Below are the code and all the weights of a small trained network. Each question names an input and a target symbol and asks about switching units off, where a switched-off unit gives its printed mean instead of its output.

import numpy as np


def w(rows, s, z=0):
    codes = np.array(rows[::2]) - 128.0
    scale = np.full(codes.shape[1], s)
    scale[-1] = z or s
    return codes * scale


def f(y):
    return np.maximum(y, 0)


def softmax(a):
    e = np.exp(a - a.max(-1, keepdims=True))
    return e / e.sum(-1, keepdims=True)


def log_softmax(a):
    a = a - a.max(-1, keepdims=True)
    return a - np.log(np.exp(a).sum(-1, keepdims=True))


def net(x, mask):
    ids = ['γδζηλμπσω'.index(c) for c in x.split()]
    T = len(ids)
    res = E[ids] + P[:T]
    r = res
    for j in range(2):
        rows = slice(3 * j, 3 * j + 3)
        q, k, v = (r @ M[0][rows].T for M in (Q, K, V))
        z = softmax(np.where(np.tri(T) > 0, q @ k.T / 3**0.5, -1e9)) @ v
        o = O[0][rows]
        res = res + np.where(mask[j], z, o[:, -1]) @ o[:, :-1]
    y = f(res @ A[0][:, :-1].T + A[0][:, -1])
    res = res + np.where(mask[2:18], y, B[0][:, -1]) @ B[0][:, :-1]
    return log_softmax(res[-1] @ U[:, :-1].T + U[:, -1])


Q, K, V, O, A, B = {}, {}, {}, {}, {}, {}
E = w([
[198,71,122,212],'γ',
[233,144,99,158],'δ',
[208,124,155,211],'ζ',
[204,203,51,96],'η',
[50,142,89,78],'λ',
[215,112,35,113],'μ',
[2,51,10,61],'π',
[187,204,133,228],'σ',
[7,109,182,244],'ω',
],0.011)
P = w([
[204,147,224,22],'0',
[195,62,109,147],'1',
[191,58,80,168],'2',
[151,91,91,146],'3',
[144,106,75,156],'4',
[144,115,53,169],'5',
[132,131,45,180],'6',
[126,146,38,193],'7',
[118,165,29,218],'8',
[117,182,22,229],'9',
[112,221,24,255],'10',
],0.0082)
Q[0] = w([
[237,148,134,168],'H1',
[93,150,188,87],'H1',
[51,95,97,128],'H1',
[204,125,103,125],'H2',
[9,107,142,77],'H2',
[109,70,94,128],'H2',
],0.014)
K[0] = w([
[132,95,202,11],'H1',
[133,30,52,175],'H1',
[66,189,94,172],'H1',
[182,88,159,2],'H2',
[57,181,36,235],'H2',
[16,151,103,94],'H2',
],0.0083)
V[0] = w([
[59,195,233,185],'H1',
[78,8,65,59],'H1',
[176,223,79,83],'H1',
[50,120,71,127],'H2',
[134,81,187,203],'H2',
[210,190,155,137],'H2',
],0.011)
O[0] = w([
[65,95,2,145,2],'H1',
[206,214,130,201,231],'H1',
[81,116,224,87,133],'H1',
[103,210,117,164,214],'H2',
[214,71,13,172,61],'H2',
[122,34,190,146,21],'H2',
],0.0095,0.0057)
A[0] = w([
[219,168,117,201,48],'N1',
[196,177,115,161,93],'N2',
[117,133,37,155,162],'N3',
[113,115,46,102,184],'N4',
[185,37,125,188,198],'N5',
[205,128,181,136,255],'N6',
[133,107,84,78,89],'N7',
[128,103,137,200,162],'N8',
[80,97,254,127,126],'N9',
[222,94,146,161,187],'N10',
[119,130,93,163,147],'N11',
[48,42,112,71,188],'N12',
[214,70,150,164,189],'N13',
[146,178,126,136,103],'N14',
[210,163,116,175,44],'N15',
[121,97,73,195,108],'N16',
],0.0076,0.0042)
B[0] = w([
[28,68,91,106,248],'N1',
[11,98,120,157,236],'N2',
[148,141,173,204,209],'N3',
[69,137,146,205,189],'N4',
[147,140,40,27,200],'N5',
[188,188,129,138,237],'N6',
[144,6,113,253,146],'N7',
[122,109,68,75,164],'N8',
[165,93,252,170,188],'N9',
[169,198,49,62,205],'N10',
[200,116,116,205,171],'N11',
[29,36,158,112,184],'N12',
[166,227,107,37,199],'N13',
[57,167,97,94,207],'N14',
[23,96,125,102,222],'N15',
[165,74,113,215,178],'N16',
],0.0048,0.012)
U = w([
[225,150,68,71,63],'γ',
[137,82,172,94,168],'δ',
[120,72,110,82,123],'ζ',
[90,80,233,183,2],'η',
[164,121,167,146,203],'λ',
[235,145,201,181,158],'μ',
[118,214,137,118,143],'π',
[2,52,151,93,24],'σ',
[150,70,122,213,152],'ω',
],0.0061,0.0038)

Each question gives the input, a string of symbols that net reads in full, and the target symbol t.
The units are the heads (3 rows each of Q, K, V and O) and the neurons (one row each of A and B). Each row of codes is followed by its name. A weight is (code - 128) times the scale printed after its matrix; where a second scale follows, it is the last column's (O, A, B and U).
mask holds one flag per unit, heads first, then neurons. A switched-off unit (its flag False) gives its mean, the last column of its rows in O or B, instead of its output. The means were averaged over made-up inputs and are rounded, as every weight is.
A unit's drop is (log p(t) with every unit on - log p(t) with that unit switched off) / (log p(t) with every unit on - log p(t) with every unit switched off).
The circuit of an input: a set's keep is (log p(t) with only the set's units on - log p(t) with every unit switched off) / (log p(t) with every unit on - log p(t) with every unit switched off). Starting from the 12 units with the biggest drops (on a tie, the unit counted first), units are removed one at a time, each time the one whose removal leaves the highest keep (on an exact tie, the one counted first), for as long as the keep stays at least 0.8.
units of the circuit, in order: the units of the circuit, biggest drop first
unit that matters most: the unit with the biggest drop
k most important neurons: the k neurons with the biggest drops, biggest first
which heads matter: for each layer, one digit per head in row order, 1 if its drop is at least 0.15 and else 0, layers parted by /
drop of u: that unit's drop, to one decimal
input η σ π γ γ ω λ μ, target η: units of the circuit, in order : H1, H2, N9
input π μ η λ, target μ: which heads matter : 10
input γ γ π γ ω π π π σ γ π, target σ: which heads matter : 10
input σ γ γ δ μ γ, target σ: which heads matter : 10
input σ γ π ω γ δ π δ π, target π: which heads matter : 01
input π ζ μ ω, target ω: units of the circuit, in order : H1, H2, N16
input μ μ γ ζ σ δ σ, target μ: which heads matter : 11
input ζ γ δ γ, target ζ: units of the circuit, in order : H1, H2, N5
input ζ γ μ ω μ π σ μ, target ζ: units of the circuit, in order : H1, H2, N5
input σ μ σ γ π σ, target σ: units of the circuit, in order : H1
input η π λ ω γ π ζ, target η: 2 most important neurons : N9, N12
input γ ζ δ ω μ λ π δ π π ζ, target γ: drop of H2 : 0.9
input δ σ π λ ω ω μ, target δ: drop of H1 : 1.2
input σ π μ, target σ: drop of H2 : 0.0
input π π π η γ, target π: drop of H1 : 0.4
input γ π π γ γ δ, target γ: unit that matters most : H2
